[[-1.1, 33.5, 57.7, 63.0],
[-18.1, 15.4, 18.1, -16.2],
[15.5, 11.5, 2.2, 11.2]] ⇒ 63.0

[[-10.5, 12.3, 17.7, -25.8, 30.1, -76.5],
[39.6, -55.6, -6.7, -1.4, 12.9, -24.6],
[-16.8, -13.6, 6.2, 39.6, 1.9, 20.8]] ⇒ -76.5

[[17.7, 37.9, 4.5, 1.5, -7.6, 10.8, 18.2],
[7.8, -60.2, -4.5, 1.5, 10.0, -33.9, 13.1],
[-28.6, 70.1, 0.3, 1.6, 1.3, -3.2, 13.8]] ⇒ 18.2

[[19.4, 8.4, 53.1, 37.9, 28.9, -39.1],
[23.4, -82.3, -44.0, 11.9, 37.0, 8.3],
[-51.0, -7.7, -25.7, 8.0, 11.0, 5.3]] ⇒ -39.1

[[-26.5, -39.2, -15.0, 20.1, 16.5, -48.3],
[-24.3, -45.8, 6.9, 32.1, 64.2, -25.2],
[-13.6, -49.3, -12.0, 7.6, 5.8, -14.0]] ⇒ -48.3

[[-62.9, 4.8, -1.2, 5.1, -9.6, 0.2, 2.3],
[-22.5, -12.6, 15.2, -5.5, 45.2, 23.2, 53.5],
[23.0, 6.4, 5.2, 17.3, 42.6, 25.4, 34.9]] ⇒ 2.3

[[-5.2, -3.8, 11.8, 15.4, -6.6, -56.7],
[15.4, 8.8, -46.3, -23.3, 13.2, -81.9],
[-51.2, 2.0, 10.5, -5.0, -51.4, -11.4]] ⇒ -56.7

[[18.9, -29.2, 17.6, -8.4, 4.1, 12.1],
[4.0, 29.7, 11.3, 59.1, -24.2, 37.1],
[25.6, 28.1, -56.6, 7.8, 64.6, 15.9]] ⇒ 12.1

[[-13.5, 42.3, 8.7, 4.2, -8.4, -66.9],
[-24.0, 50.7, -10.3, -3.6, 4.3, -76.8],
[-34.3, 67.6, 47.7, 57.9, 34.1, -84.2]] ⇒ -66.9

[[47.8, 4.5, 3.2, 33.0],
[17.9, -71.5, 16.4, -10.5],
[-1.7, -15.5, 16.3, 8.3]] ⇒ 33.0
---
array([[4, 4, 7, 6, 7, 6],
       [5, 2, 5, 6, 7, 8],
       [5, 5, 5, 5, 6, 7]])
5

array([[-198, -208,  434, -720, -246,  625, -123],
       [ 231, -547, -996, -868, -284,  523, -322]])
-284

array([107, 180,  45,  61, 208,  39])
61

array([[50, 76, 40,  8, 74],
       [61, 57, 27, 84, 42]])
27

array([[488, 790, 248, 845, 860, 609],
       [644, 719, 865, 626, 803, 908],
       [784, 838, 654, 636, 719, 535]])
636

array([[49, 60, 77, 63, 17, 39,  1],
       [76, 47, 23, 18, 45, 31, 48],
       [60, 65, 42, 45, 25, 51, 44]])
25

array([[29, 47, 48, 74, 81, 35, 18],
       [19, 34, 42, 21,  2, 43, 42],
       [24, 34, 12,  8,  9, 39, 57]])
9

array([200, 553,  82,  27, 822, 225])
27

array([ 79, 226, 137, 212,  58,  42])
212

array([[116, 143, 104, 127, 152, 157],
       [123, 152, 130,  43, 106, 124],
       [202, 176, 135, 100, 215, 168]])
100
---
[[15.6, 23.3, -27.1, -20.6, 51.9],
[5.9, 54.1, 20.2, -17.3, 7.1],
[11.6, 3.6, 19.5, -2.5, -77.9]] >> -20.6

[-59.1, -69.7, -77.7, -7.3, -30.5, -1.1, 24.3] >> -59.1

[42.6, -9.6, -63.5, -21.5, 79.9, 1.0, 67.8] >> -9.6

[-82.5, -50.8, 54.8, 0.5, 71.8] >> 0.5

[-7.2, 12.0, 87.9, -33.5, -50.9, -0.3, 65.6] >> -7.2

[-65.9, -62.0, -30.8, 58.8, 17.9] >> -30.8

[-57.6, -40.8, 86.0, 54.4] >> 54.4

[[21.8, 18.2, 61.5, 33.9, 17.7, 8.3, 21.0],
[51.2, 28.4, 64.8, 67.4, 5.2, 18.9, 42.9],
[35.6, 26.2, 72.6, 47.0, 7.5, 26.2, 24.0]] >> 8.3

[[30.2, 18.7, -15.7, 5.0],
[79.1, 4.0, -14.2, -27.9]] >> -14.2

[[-3.4, -42.4, 42.0, 44.3, 13.5],
[-16.3, -6.5, 23.5, -35.2, 67.6],
[28.7, -27.4, -8.8, 11.2, -32.8]] >> -32.8
---
(-36.951, -162.980, 144.557, -66.813) --> 144.557
((-143.97, -91.72, 167.08, -48.62, 97.13, -122.96), (17.83, -34.61, 89.53, -56.93, 49.33, -140.86), (-108.01, -46.73, 184.77, -5.16, 56.33, -67.59)) --> 97.13
(0.10, -0.19, 0.08, 0.02, 0.05, 0.07, 0.09) --> 0.07
(6.8, 10.6, 9.1, -17.2) --> 9.1
((-129.6, -54.0, -66.9, -19.4, -92.2, -44.8, -108.5), (121.8, 41.5, 199.3, -77.0, -104.6, 221.9, -213.9), (-92.7, -65.3, -76.1, -142.7, -43.9, -36.8, -49.7)) --> -44.8
(9.629, 4.050, 3.746, 13.912, 11.407, 3.221, -12.199) --> 3.221
---
[ 58  77  20  79 122 119 208] Answer: 208
[8235 6493 7302 7508 5297 7724 2735] Answer: 2735
[992  96 171 613] Answer: 613
[ 30   3  33  17  18 -27] Answer: -27
[632 179 838 703 817 757] Answer: 757
[225 177 231 108  68  49] Answer: 49
[2239 9254 5283 1508] Answer: 1508
[160 125 239 180 168  59] Answer: 59
[ 61  85 134 159  72  53 213] Answer: 213
---
[[78.2, 49.9, 30.9, 4.3, 41.6, 40.8],
[34.8, -7.3, -56.0, 50.6, -43.8, -65.4]] -> 41.6

[4.4, 2.7, 33.4, -0.9, -0.3, -66.5] -> -0.3

[-0.2, -0.9, -6.8, 2.4, -1.9, -85.6] -> -1.9

[-86.9, -64.4, -27.3, 43.7, -55.3, 54.1] -> -55.3

[[-34.0, 58.2, -9.6, -49.2, -52.8, 5.3],
[63.8, -19.1, 37.7, -28.5, 4.3, 66.5],
[50.2, -32.7, 33.2, 36.6, 62.6, 38.1]] -> -52.8

[4.5, -28.9, -37.4, 72.9, -14.3, -62.5] -> -14.3
---
[[-49.8 -67.8  10.6 -52.4  -6.6  51.1  18.4]
 [ -1.7 -27.8 -77.4   5.3 -70.1 -15.8 -24.4]
 [ 46.1  44.2 -35.9  58.4  24.5 -52.4 -20.9]] --> -27.8

[[-61.3  16.4  38.8  -2.7  85.3 -30.0]
 [ -4.6  -4.5  -0.8 -32.1  32.5 -77.4]] --> 16.4

[[ 81.2  79.3 -62.4 -76.3  19.2]
 [ 66.0 -34.6 -84.8  34.2 -27.6]
 [-34.7 -31.1  27.8 -21.8   3.0]] --> -34.6

[[-15.6  -2.5   7.2   7.2  48.3  -3.3]
 [  7.3  -0.4  63.6  63.6 -39.4   1.5]
 [-12.4  -3.9  25.6  25.6  57.2   3.0]] --> -0.4

[[ -3.0  29.0 -64.4  -2.3]
 [  0.5 -48.5  -1.0 -69.2]
 [ -1.0 -66.6   1.7 -76.8]] --> -48.5

[[-27.6 -68.9  24.2  54.2 -16.5  38.0   2.3]
 [ 53.8 -31.6 -32.5  26.1 -12.4  80.9  31.7]
 [  1.1  64.4  31.2  18.6 -37.8 -43.8  24.9]] --> -31.6

[[-34.0 -64.9  -7.8 -51.2 -31.8 -44.5  -6.5]
 [-72.3 -74.1  -2.0 -66.4 -15.7 -53.2 -72.7]] --> -64.9

[[  3.1  -3.6 -27.6   8.1 -62.6  -0.6]
 [-43.1  -3.6 -27.6   5.8 -51.2  -0.6]] --> -3.6

[[-13.7 -14.7  31.8 -28.5]
 [ 19.0 -35.4  -8.7 -71.5]
 [-19.2 -14.4  16.8  -2.6]] --> -35.4
---
Input: [9613 7529 3532 4735 1706]
Output: 3532

Input:
[[9979 7368 3429 8823 7683 4617]
 [7590 5464 2174 1630 8735 2221]
 [6655 7699 1401 7696 7226 5278]]
Output: 3429

Input:
[[ -7 -13 -29   4]
 [-27 -36 -16  41]]
Output: -29

Input: [5 8 3 5 3 6 2]
Output: 3

Input: [-363  314  923 -623   16  184]
Output: 923

Input:
[[112 118 124 254 172 117 187]
 [ 42  62 174 125 132 225 123]]
Output: 124

Input: [8539 3305 2849 7084]
Output: 2849

Input:
[[48 75 52 52 86]
 [67 56 75 66 17]
 [56 64 91 93 43]]
Output: 52
---
[-6.1, -18.5, 63.2, 2.6] ans = -18.5
[-51.7, 11.0, 9.0, -33.0, -70.9] ans = 9.0
[-63.0, 6.9, -70.6, -16.1, 35.2, -28.7] ans = -16.1
[40.0, -53.2, -83.7, 60.5, 20.4, -10.9] ans = 60.5
[-69.6, -30.8, 82.8, 18.0, -40.1] ans = 82.8
[28.6, -76.8, -20.0, -31.3, 58.1] ans = -20.0
---
[-17.5, 11.8, -63.3, -11.1, -74.1, 2.3, 86.2] --> -63.3

[[20.7, -4.1, 1.8, -24.5, -2.8, -22.9, 4.4],
[10.6, -0.4, 0.4, -11.2, -0.6, -10.6, 3.7],
[-50.7, 18.3, -5.8, 68.8, 11.9, 63.6, -4.2]] --> -24.5

[62.0, -31.0, 33.1, 0.4, -23.5, -11.8, 27.0] --> -23.5

[-41.2, -39.3, -49.8, 84.6, 1.4, -61.6] --> -49.8

[1.8, -4.7, -37.5, 9.5, -79.8] --> -37.5

[67.3, 22.2, 74.6, -12.4, 38.3] --> 22.2

[76.1, 7.1, -11.7, -62.2] --> -11.7
